Below is a small trained network, with its code and all its weights. Each question gives an input and a class and asks what happens when units are switched off, that is, made to give their printed mean instead of their output.

import numpy as np


def w(rows, s, z=0):
    codes = np.array(rows[::2]) - 128.0
    scale = np.full(codes.shape[1], s)
    scale[-1] = z or s
    return codes * scale


def f(y):
    return np.maximum(y, 0)


def log_softmax(a):
    a = a - a.max(-1, keepdims=True)
    return a - np.log(np.exp(a).sum(-1, keepdims=True))


def net(x, mask):
    res = np.array(x, float).reshape(1, 7) / 4 @ E
    y = f(res @ A[0][:, :-1].T + A[0][:, -1])
    res = res + np.where(mask, y, B[0][:, -1]) @ B[0][:, :-1]
    return log_softmax(res[-1] @ U[:, :-1].T + U[:, -1])


A, B = {}, {}
E = w([
[111,130,135,137,153,131,106,126,120,131,138,107],'x0',
[134,127,120,145,119,157,138,118,125,120,117,146],'x1',
[133,123,127,121,122,120,139,131,124,128,121,133],'x2',
[115,101,159,69,162,132,161,28,137,139,236,161],'x3',
[100,69,125,169,69,82,10,137,71,57,142,172],'x4',
[89,249,108,135,159,56,97,102,52,124,104,187],'x5',
[147,168,114,113,105,117,107,151,169,125,196,113],'x6',
],0.013)
A[0] = w([
[140,133,145,155,126,137,137,130,121,159,122,134,123],'N0',
[128,92,135,87,155,112,127,13,115,134,206,185,43],'N1',
[141,120,118,143,109,129,115,150,107,110,120,112,98],'N2',
[134,145,127,158,124,146,123,196,152,133,68,87,71],'N3',
[126,72,149,111,124,151,166,120,179,133,130,94,134],'N4',
[132,228,130,112,180,157,226,135,150,153,89,69,103],'N5',
[126,50,125,137,89,113,57,116,108,106,164,169,7],'N6',
[114,79,121,126,105,153,129,137,148,121,131,86,165],'N7',
[132,144,122,111,151,163,176,102,147,136,145,108,159],'N8',
[120,59,126,104,143,169,155,103,147,134,178,84,117],'N9',
[133,79,144,110,168,140,222,63,175,145,186,99,123],'N10',
[126,44,131,122,113,149,124,154,164,133,129,86,194],'N11',
[118,123,133,116,105,100,120,80,120,127,147,142,58],'N12',
[113,158,128,106,146,145,172,83,151,141,133,126,104],'N13',
[113,172,136,164,101,114,124,173,124,131,95,135,102],'N14',
[154,127,143,144,141,134,120,131,123,133,107,143,119],'N15',
[139,126,119,144,118,131,145,137,111,157,156,136,124],'N16',
[103,188,125,115,127,107,125,88,128,132,117,143,98],'N17',
[138,1,134,137,103,173,102,177,192,131,133,78,90],'N18',
[123,170,114,158,84,91,50,194,77,105,83,158,115],'N19',
[131,186,127,123,155,134,163,143,144,142,98,107,40],'N20',
[134,158,117,155,111,151,132,232,142,126,62,62,70],'N21',
[146,146,119,141,123,139,113,195,118,127,87,109,185],'N22',
[121,141,106,125,137,133,129,139,127,131,112,94,120],'N23',
[133,53,132,132,112,147,109,151,170,130,120,99,67],'N24',
[141,128,137,127,108,152,137,106,136,131,122,147,105],'N25',
[120,125,133,151,121,123,92,162,105,108,113,152,116],'N26',
[116,214,126,113,152,90,133,83,96,132,115,160,41],'N27',
[125,117,119,138,135,102,106,146,117,146,109,93,139],'N28',
[137,143,121,127,141,101,106,130,94,123,137,175,83],'N29',
[129,142,130,126,153,131,122,132,161,118,115,122,134],'N30',
],0.013)
B[0] = w([
[141,147,121,128,117,117,117,131,145,125,160,133,140],'N0',
[103,144,136,204,57,108,206,154,130,112,115,142,213],'N1',
[131,144,110,124,121,118,109,126,121,135,123,130,154],'N2',
[142,101,149,113,148,118,177,129,131,138,157,129,193],'N3',
[147,138,109,101,152,145,86,121,135,133,128,110,202],'N4',
[91,127,151,194,71,107,180,140,121,103,135,144,248],'N5',
[161,102,145,146,170,127,250,126,139,137,168,143,185],'N6',
[127,107,137,139,136,135,185,116,120,135,105,142,189],'N7',
[146,116,116,107,151,151,114,119,137,130,144,130,197],'N8',
[130,123,118,95,166,141,85,107,114,142,105,120,201],'N9',
[162,120,121,68,167,132,57,129,130,135,128,118,235],'N10',
[144,117,139,146,160,124,187,131,135,129,170,135,222],'N11',
[100,140,129,177,130,144,125,130,120,114,132,124,147],'N12',
[127,117,126,116,162,128,144,118,117,144,110,116,179],'N13',
[123,123,112,116,136,146,88,121,117,132,109,119,183],'N14',
[145,153,117,107,101,107,114,161,170,131,178,111,141],'N15',
[101,107,159,144,158,127,127,120,107,136,96,120,137],'N16',
[147,123,126,139,113,114,165,155,157,126,173,123,176],'N17',
[90,153,136,178,56,105,154,147,118,111,115,143,235],'N18',
[109,151,124,97,122,143,55,118,130,134,96,101,255],'N19',
[116,160,106,153,87,118,108,143,124,125,112,128,165],'N20',
[151,102,139,140,173,130,192,113,135,126,174,144,220],'N21',
[99,136,135,162,102,111,154,127,113,120,114,134,216],'N22',
[135,126,120,131,110,131,148,119,132,123,120,145,150],'N23',
[106,158,120,151,95,113,122,130,129,120,115,130,179],'N24',
[105,129,143,118,154,97,117,141,118,144,147,102,138],'N25',
[133,142,109,116,109,121,95,143,134,131,123,132,180],'N26',
[151,84,146,147,152,142,200,121,130,123,151,143,196],'N27',
[150,144,113,138,95,150,124,135,147,115,137,141,162],'N28',
[115,133,125,122,114,128,123,128,124,137,96,118,167],'N29',
[135,102,124,133,123,129,143,114,106,139,94,150,146],'N30',
],0.021)
U = w([
[201,58,172,115,207,92,221,99,179,151,235,147,201],'0',
[41,186,131,178,31,51,133,161,120,77,129,143,149],'1',
[169,152,64,2,204,146,5,63,144,184,104,61,2],'2',
],0.0091,0.0015)

Each question gives the input, the list of numbers given to net, and the class t.
The units are the neurons (one row each of A and B). Each row of codes is followed by its name. A weight is (code - 128) times the scale printed after its matrix; where a second scale follows, it is the last column's (A, B and U).
mask holds one flag per neuron, in row order. A switched-off neuron (its flag False) gives its mean, the last column of its row in B, instead of its output. The means were averaged over made-up inputs and are rounded, as every weight is.
A unit's drop is (log p(t) with every unit on - log p(t) with that unit switched off) / (log p(t) with every unit on - log p(t) with every unit switched off).
unit that matters most: the unit with the biggest drop
k most important neurons: the k neurons with the biggest drops, biggest first
drop when u is switched off: that unit's drop, to one decimal
input [-3,-3,1,6,-7,-2,-5], class 2: unit that matters most -> N10
input [-4,0,-3,8,1,1,-6], class 1: 3 most important neurons -> [N1, N21, N11]
input [3,-8,-4,2,-2,6,-1], class 0: 3 most important neurons -> [N27, N18, N19]
input [-1,-6,7,1,0,3,0], class 0: 2 most important neurons -> [N18, N5]
input [1,7,7,3,6,0,-4], class 0: 3 most important neurons -> [N6, N18, N5]
input [2,-6,6,0,-4,2,4], class 1: 3 most important neurons -> [N21, N5, N6]
input [2,2,-6,-2,3,-8,-5], class 1: 3 most important neurons -> [N18, N24, N27]
input [4,7,-6,8,1,5,-8], class 1: 2 most important neurons -> [N1, N21]
input [-5,3,-1,-4,-1,0,-5], class 0: 2 most important neurons -> [N18, N1]
input [-3,2,-6,7,5,2,7], class 1: 3 most important neurons -> [N1, N21, N11]
input [-4,-2,1,-1,4,-7,8], class 1: 3 most important neurons -> [N18, N24, N27]
input [-4,-4,-8,3,6,0,3], class 0: 2 most important neurons -> [N6, N18]
input [7,-1,3,-2,1,-5,-2], class 1: 3 most important neurons -> [N18, N6, N24]
input [-1,1,4,-8,-6,-1,-4], class 0: unit that matters most -> N21
input [5,-7,2,0,2,-3,-1], class 1: 3 most important neurons -> [N21, N18, N27]
input [6,1,1,2,0,8,2], class 0: 4 most important neurons -> [N27, N18, N5, N22]
input [2,-8,1,7,2,1,2], class 1: 4 most important neurons -> [N1, N21, N11, N3]
input [8,1,-1,-2,8,1,-4], class 2: drop when N5 is switched off -> 0.4
input [-3,-5,-4,-1,5,6,-5], class 2: drop when N1 is switched off -> 0.2
input [4,-7,2,6,-6,-7,4], class 2: drop when N10 is switched off -> 0.6
input [-5,0,-8,-6,2,3,0], class 2: unit that matters most -> N5
input [8,-6,7,-6,6,2,0], class 2: drop when N19 is switched off -> 0.3
